Below is a small trained network, with its code and all its weights. Each question gives an input and a class and asks what happens when units are switched off, that is, made to give their printed mean instead of their output.

import numpy as np


def w(rows, s, z=0):
    codes = np.array(rows[::2]) - 128.0
    scale = np.full(codes.shape[1], s)
    scale[-1] = z or s
    return codes * scale


def f(y):
    return np.maximum(y, 0)


def log_softmax(a):
    a = a - a.max(-1, keepdims=True)
    return a - np.log(np.exp(a).sum(-1, keepdims=True))


def net(x, mask):
    res = np.array(x, float).reshape(1, 5) / 4 @ E
    y = f(res @ A[0][:, :-1].T + A[0][:, -1])
    res = res + np.where(mask, y, B[0][:, -1]) @ B[0][:, :-1]
    return log_softmax(res[-1] @ U[:, :-1].T + U[:, -1])


A, B = {}, {}
E = w([
[140,149,93,156,77,185,218,215,97,109,79],'x0',
[149,119,122,41,108,38,139,110,66,24,80],'x1',
[151,45,190,156,98,127,164,70,204,63,102],'x2',
[96,59,159,105,116,75,139,181,110,254,105],'x3',
[72,203,153,117,81,56,192,116,179,138,184],'x4',
],0.0092)
A[0] = w([
[99,53,196,100,92,117,154,151,93,202,114,170],'n1',
[153,189,76,85,169,115,123,153,94,149,134,30],'n2',
[118,112,111,68,75,53,121,113,80,103,113,46],'n3',
[93,161,163,126,91,91,162,132,118,113,171,24],'n4',
[91,137,113,254,140,179,120,150,176,174,183,147],'n5',
[134,125,63,92,87,111,129,98,105,83,125,33],'n6',
[146,128,112,50,120,121,122,136,105,77,96,97],'n7',
[105,161,94,76,192,108,70,151,143,135,152,61],'n8',
[123,110,119,167,101,126,195,156,146,103,84,46],'n9',
[154,151,125,116,91,64,115,112,99,99,75,37],'n10',
[166,133,80,144,53,154,198,201,104,119,101,75],'n11',
[106,178,72,106,132,145,151,148,71,146,120,33],'n12',
[136,120,167,123,191,40,32,56,132,127,190,59],'n13',
[128,106,196,103,200,94,71,53,172,155,163,120],'n14',
[114,194,137,130,120,119,161,96,144,112,163,55],'n15',
[151,64,179,145,90,136,155,98,219,91,83,104],'n16',
[106,196,155,96,143,91,187,124,170,144,194,9],'n17',
[120,129,143,68,109,70,133,140,65,82,86,16],'n18',
[136,175,105,169,148,189,118,112,157,92,149,84],'n19',
[164,199,132,162,143,147,108,112,116,60,161,94],'n20',
[195,83,97,102,207,164,75,130,92,128,84,124],'n21',
[88,72,161,116,113,79,119,186,87,191,118,128],'n22',
[66,151,132,123,61,87,135,124,149,145,119,2],'n23',
[132,130,99,180,49,166,211,181,111,118,79,58],'n24',
[148,166,72,178,142,133,116,91,115,65,161,114],'n25',
[69,179,163,146,95,83,167,142,141,120,158,51],'n26',
[192,59,109,121,168,190,105,131,90,139,98,53],'n27',
[112,201,72,78,134,138,86,162,88,152,145,15],'n28',
[154,78,166,125,88,136,179,84,150,109,112,99],'n29',
],0.0091,0.00094)
B[0] = w([
[124,133,192,110,49,100,129,195,23,96,189,214],'n1',
[208,125,193,84,197,87,175,123,192,178,117,189],'n2',
[77,110,92,93,119,194,94,99,133,210,149,194],'n3',
[96,79,67,172,138,133,181,143,129,103,79,178],'n4',
[63,57,133,13,99,253,128,28,198,239,171,247],'n5',
[84,105,142,96,86,164,107,67,149,193,195,171],'n6',
[91,82,82,96,88,214,124,81,149,167,178,183],'n7',
[142,202,174,117,165,80,96,126,181,143,101,189],'n8',
[143,197,147,167,141,130,86,109,120,125,68,182],'n9',
[81,67,145,103,148,167,90,72,169,188,141,177],'n10',
[165,182,105,180,92,118,39,79,86,141,89,212],'n11',
[171,176,192,108,176,90,145,113,181,160,87,185],'n12',
[142,178,117,175,101,114,56,69,75,142,86,243],'n13',
[125,236,121,180,75,126,75,52,113,125,45,233],'n14',
[69,121,88,172,148,125,182,187,86,90,141,179],'n15',
[210,149,190,54,228,68,182,186,215,121,103,222],'n16',
[94,77,41,185,206,98,211,112,110,120,83,201],'n17',
[73,91,119,76,93,209,100,50,209,176,153,196],'n18',
[105,80,191,113,49,122,151,153,72,114,186,197],'n19',
[121,99,202,121,43,33,177,185,78,78,201,200],'n20',
[68,75,54,236,186,108,211,147,112,75,79,222],'n21',
[115,137,197,122,53,91,163,193,84,57,219,209],'n22',
[77,80,56,183,169,102,190,180,127,73,127,176],'n23',
[152,218,103,179,76,142,52,81,110,173,27,219],'n24',
[140,130,164,137,51,106,127,212,70,73,226,198],'n25',
[142,75,57,189,165,122,164,130,126,125,98,195],'n26',
[81,28,105,161,191,91,199,157,115,75,97,208],'n27',
[208,153,188,39,249,94,187,146,180,124,100,206],'n28',
[160,189,186,48,192,115,165,151,235,135,108,189],'n29',
],0.0055,0.011)
U = w([
[56,53,103,39,106,254,101,73,174,216,171,154],'0',
[253,177,203,41,252,61,165,149,202,148,87,91],'1',
[56,29,7,230,212,90,186,154,86,103,87,2],'2',
[155,245,112,194,78,108,28,80,77,161,42,160],'3',
[112,100,202,100,20,66,139,194,34,103,233,233],'4',
],0.0087,0.00062)

Each question gives the input, the list of numbers given to net, and the class t.
The units are the neurons (one row each of A and B). Each row of codes is followed by its name. A weight is (code - 128) times the scale printed after its matrix; where a second scale follows, it is the last column's (A, B and U).
mask holds one flag per neuron, in row order. A switched-off neuron (its flag False) gives its mean, the last column of its row in B, instead of its output. The means were averaged over made-up inputs and are rounded, as every weight is.
A unit's drop is (log p(t) with every unit on - log p(t) with that unit switched off) / (log p(t) with every unit on - log p(t) with every unit switched off).
The circuit of an input: a set's keep is (log p(t) with only the set's units on - log p(t) with every unit switched off) / (log p(t) with every unit on - log p(t) with every unit switched off). Starting from the 12 units with the biggest drops (on a tie, the unit counted first), units are removed one at a time, each time the one whose removal leaves the highest keep (on an exact tie, the one counted first), for as long as the keep stays at least 0.8.
circuit, biggest first: the units of the circuit, biggest drop first
unit that matters most: the unit with the biggest drop
k most important neurons: the k neurons with the biggest drops, biggest first
drop of u: that unit's drop, to one decimal
input [8,-7,7,1,-2], class 3: 2 most important neurons -> n24, n11
input [6,-2,5,-8,-6], class 4: circuit, biggest first -> n19, n20
input [6,0,4,-6,-4], class 3: unit that matters most -> n24
input [7,2,-4,0,0], class 3: 2 most important neurons -> n11, n24
input [6,6,6,-4,5], class 0: circuit, biggest first -> n18, n10
input [-6,7,-3,-3,-7], class 0: 2 most important neurons -> n18, n7
input [-8,6,4,-8,5], class 3: 2 most important neurons -> n13, n14
input [6,6,7,6,-2], class 1: 2 most important neurons -> n16, n29
input [-1,2,-8,-6,-8], class 1: 2 most important neurons -> n28, n2
input [-8,6,-2,8,-5], class 3: 2 most important neurons -> n14, n13
input [-8,-2,1,3,-8], class 2: 4 most important neurons -> n21, n27, n24, n11
input [0,7,-6,-6,-7], class 0: 2 most important neurons -> n7, n18
input [0,-1,-7,-8,5], class 4: 3 most important neurons -> n20, n25, n19
input [-4,-3,-8,-5,7], class 1: 4 most important neurons -> n28, n2, n8, n21
input [7,-6,7,1,-5], class 1: circuit, biggest first -> n16
input [-6,5,2,-3,-2], class 3: 2 most important neurons -> n5, n13
input [-6,7,2,-7,-4], class 0: 2 most important neurons -> n7, n18
input [6,0,0,8,0], class 4: 4 most important neurons -> n22, n1, n14, n13
input [6,0,0,-5,-5], class 3: 4 most important neurons -> n24, n11, n17, n23
input [-6,-6,-3,7,-4], class 4: circuit, biggest first -> n22
input [0,3,6,-7,7], class 2: drop of n15 -> 0.7
input [4,-3,-4,-8,2], class 4: drop of n18 -> 0.0
input [4,6,5,4,4], class 0: drop of n18 -> 0.3
input [6,0,8,-8,-7], class 1: drop of n16 -> 2.6
